Below is a small trained network, with its code and all its weights. Each question gives an input and a class and asks what happens when units are switched off, that is, made to give their printed mean instead of their output.

import numpy as np


def w(rows, s, z=0):
    codes = np.array(rows[::2]) - 128.0
    scale = np.full(codes.shape[1], s)
    scale[-1] = z or s
    return codes * scale


def f(y):
    return np.maximum(y, 0)


def log_softmax(a):
    a = a - a.max(-1, keepdims=True)
    return a - np.log(np.exp(a).sum(-1, keepdims=True))


def net(x, mask):
    res = np.array(x, float).reshape(1, 6) / 4 @ E
    y = f(res @ A[0][:, :-1].T + A[0][:, -1])
    res = res + np.where(mask, y, B[0][:, -1]) @ B[0][:, :-1]
    return log_softmax(res[-1] @ U[:, :-1].T + U[:, -1])


A, B = {}, {}
E = w([
[75,211,210,102,167,251],'x0',
[142,215,246,118,24,26],'x1',
[238,94,189,61,141,163],'x2',
[91,21,247,207,72,165],'x3',
[137,134,125,138,123,133],'x4',
[147,134,184,204,253,60],'x5',
],0.0072)
A[0] = w([
[142,197,68,133,146,105,84],'n0',
[116,150,140,94,149,189,113],'n1',
[142,108,75,166,149,163,57],'n2',
[132,80,110,114,129,80,1],'n3',
[157,201,90,99,138,118,52],'n4',
[156,176,180,139,104,83,53],'n5',
[121,173,106,92,166,143,38],'n6',
[157,108,100,167,183,170,72],'n7',
[105,70,84,125,188,172,21],'n8',
[160,100,127,137,96,89,157],'n9',
[172,213,193,111,68,52,12],'n10',
[102,100,104,87,95,152,50],'n11',
[75,182,142,148,120,127,90],'n12',
[133,163,103,132,51,170,86],'n13',
[134,162,109,73,167,103,62],'n14',
[66,96,148,170,112,119,100],'n15',
[108,136,141,166,171,75,162],'n16',
[255,134,197,66,128,182,154],'n17',
[109,97,97,115,72,149,168],'n18',
[155,85,83,149,94,66,47],'n19',
[133,155,158,135,120,96,54],'n20',
[127,133,99,100,64,145,46],'n21',
[164,84,169,79,173,123,51],'n22',
[95,44,164,196,103,139,93],'n23',
[115,55,95,121,128,63,89],'n24',
[86,201,187,89,170,191,85],'n25',
[95,64,146,163,129,163,55],'n26',
[133,132,139,162,193,99,25],'n27',
[106,126,120,94,58,134,65],'n28',
[45,181,103,170,138,113,169],'n29',
[102,81,194,126,102,112,62],'n30',
[142,92,101,68,59,146,89],'n31',
[137,99,144,178,195,104,92],'n32',
[150,80,158,195,89,161,18],'n33',
[104,168,165,119,143,179,34],'n34',
[69,143,86,168,96,144,56],'n35',
[150,96,91,106,167,161,61],'n36',
[136,135,115,117,141,128,90],'n37',
[152,81,126,85,165,151,85],'n38',
[163,146,63,95,145,80,75],'n39',
[188,88,108,115,121,101,155],'n40',
[153,103,70,128,121,87,89],'n41',
[150,122,188,119,195,62,150],'n42',
],0.014,0.0079)
B[0] = w([
[254,135,195,52,49,158,195],'n0',
[120,88,129,207,128,122,182],'n1',
[50,88,126,59,150,71,162],'n2',
[129,66,140,161,119,143,143],'n3',
[175,95,186,103,103,160,184],'n4',
[48,55,122,86,180,111,185],'n5',
[189,81,198,124,88,132,162],'n6',
[76,96,110,100,157,97,167],'n7',
[20,66,173,72,129,25,177],'n8',
[121,90,68,194,97,145,180],'n9',
[21,47,132,58,159,42,224],'n10',
[126,147,179,112,228,159,155],'n11',
[125,114,90,159,128,83,172],'n12',
[112,142,147,128,216,156,177],'n13',
[184,107,182,117,80,165,172],'n14',
[193,154,140,80,90,103,173],'n15',
[118,197,126,129,169,215,196],'n16',
[162,220,32,168,126,19,247],'n17',
[134,179,105,123,192,180,193],'n18',
[111,81,160,200,124,127,179],'n19',
[88,108,120,91,164,108,153],'n20',
[113,164,186,124,202,177,162],'n21',
[150,201,104,137,142,79,157],'n22',
[190,140,151,81,87,131,195],'n23',
[130,89,136,206,128,97,181],'n24',
[132,30,144,225,85,158,218],'n25',
[207,115,151,89,80,71,165],'n26',
[116,156,185,110,198,228,155],'n27',
[143,142,162,136,225,147,168],'n28',
[175,201,45,162,129,6,223],'n29',
[175,122,156,77,84,120,168],'n30',
[110,173,177,140,217,206,186],'n31',
[102,178,143,107,188,210,174],'n32',
[178,130,193,70,86,135,159],'n33',
[142,41,175,210,121,147,165],'n34',
[156,171,98,144,161,56,168],'n35',
[99,103,108,74,128,68,166],'n36',
[152,128,127,111,134,106,138],'n37',
[109,156,122,119,130,44,161],'n38',
[174,83,162,114,69,136,194],'n39',
[125,132,122,199,96,137,183],'n40',
[135,121,143,183,131,152,179],'n41',
[130,177,118,133,174,238,207],'n42',
],0.0076,0.013)
U = w([
[49,99,149,59,136,49,106],'0',
[221,138,194,68,71,107,91],'1',
[128,93,159,255,107,107,90],'2',
[117,214,165,124,200,152,99],'3',
[123,168,113,137,103,103,250],'4',
[160,225,89,161,127,26,108],'5',
[65,191,30,131,47,160,156],'6',
],0.0098,0.022)

Each question gives the input, the list of numbers given to net, and the class t.
The units are the neurons (one row each of A and B). Each row of codes is followed by its name. A weight is (code - 128) times the scale printed after its matrix; where a second scale follows, it is the last column's (A, B and U).
mask holds one flag per neuron, in row order. A switched-off neuron (its flag False) gives its mean, the last column of its row in B, instead of its output. The means were averaged over made-up inputs and are rounded, as every weight is.
A unit's drop is (log p(t) with every unit on - log p(t) with that unit switched off) / (log p(t) with every unit on - log p(t) with every unit switched off).
The circuit of an input: a set's keep is (log p(t) with only the set's units on - log p(t) with every unit switched off) / (log p(t) with every unit on - log p(t) with every unit switched off). Starting from the 12 units with the biggest drops (on a tie, the unit counted first), units are removed one at a time, each time the one whose removal leaves the highest keep (on an exact tie, the one counted first), for as long as the keep stays at least 0.8.
units of the circuit, in order: the units of the circuit, biggest drop first
unit that matters most: the unit with the biggest drop
k most important neurons: the k neurons with the biggest drops, biggest first
drop of u: that unit's drop, to one decimal
input [-3,-4,6,1,-2,4], class 5: most important neuron : (n17)
input [4,7,-6,-5,6,-2], class 0: 2 most important neurons : (n10; n17)
input [8,-8,-8,-3,2,-1], class 0: 2 most important neurons : (n8; n2)
input [1,-5,5,6,-4,4], class 1: 2 most important neurons : (n23; n26)
input [8,0,-1,6,-6,0], class 2: 2 most important neurons : (n25; n34)
input [6,-5,-1,1,-2,-8], class 3: units of the circuit, in order : (n11; n31)
input [2,0,-8,7,-7,8], class 3: 2 most important neurons : (n32; n16)
input [3,8,-8,5,8,-7], class 0: 3 most important neurons : (n10; n17; n5)
input [-8,-3,2,8,6,-5], class 1: 2 most important neurons : (n23; n33)
input [-6,5,7,6,8,4], class 4: 2 most important neurons : (n29; n42)
input [0,-6,-8,6,3,-5], class 5: units of the circuit, in order : (n35; n29)
input [4,4,-3,-1,3,1], class 0: units of the circuit, in order : (n17; n10)
input [-6,6,-7,-3,-8,7], class 4: 3 most important neurons : (n17; n29; n16)
input [-8,-7,2,0,-7,-5], class 2: 3 most important neurons : (n24; n40; n10)
input [-6,7,-4,8,-3,2], class 1: units of the circuit, in order : (n23)
input [-7,-5,0,-5,-7,8], class 3: 2 most important neurons : (n32; n27)
input [-4,0,-7,-7,-6,4], class 1: units of the circuit, in order : (n0; n39)
input [0,-6,-1,5,4,8], class 3: drop of n42 : 0.1
input [7,0,-2,5,5,1], class 2: drop of n34 : 0.2
input [0,-7,4,-4,-7,7], class 0: drop of n2 : 0.3
input [-5,4,1,6,-7,8], class 3: unit that matters most : n42
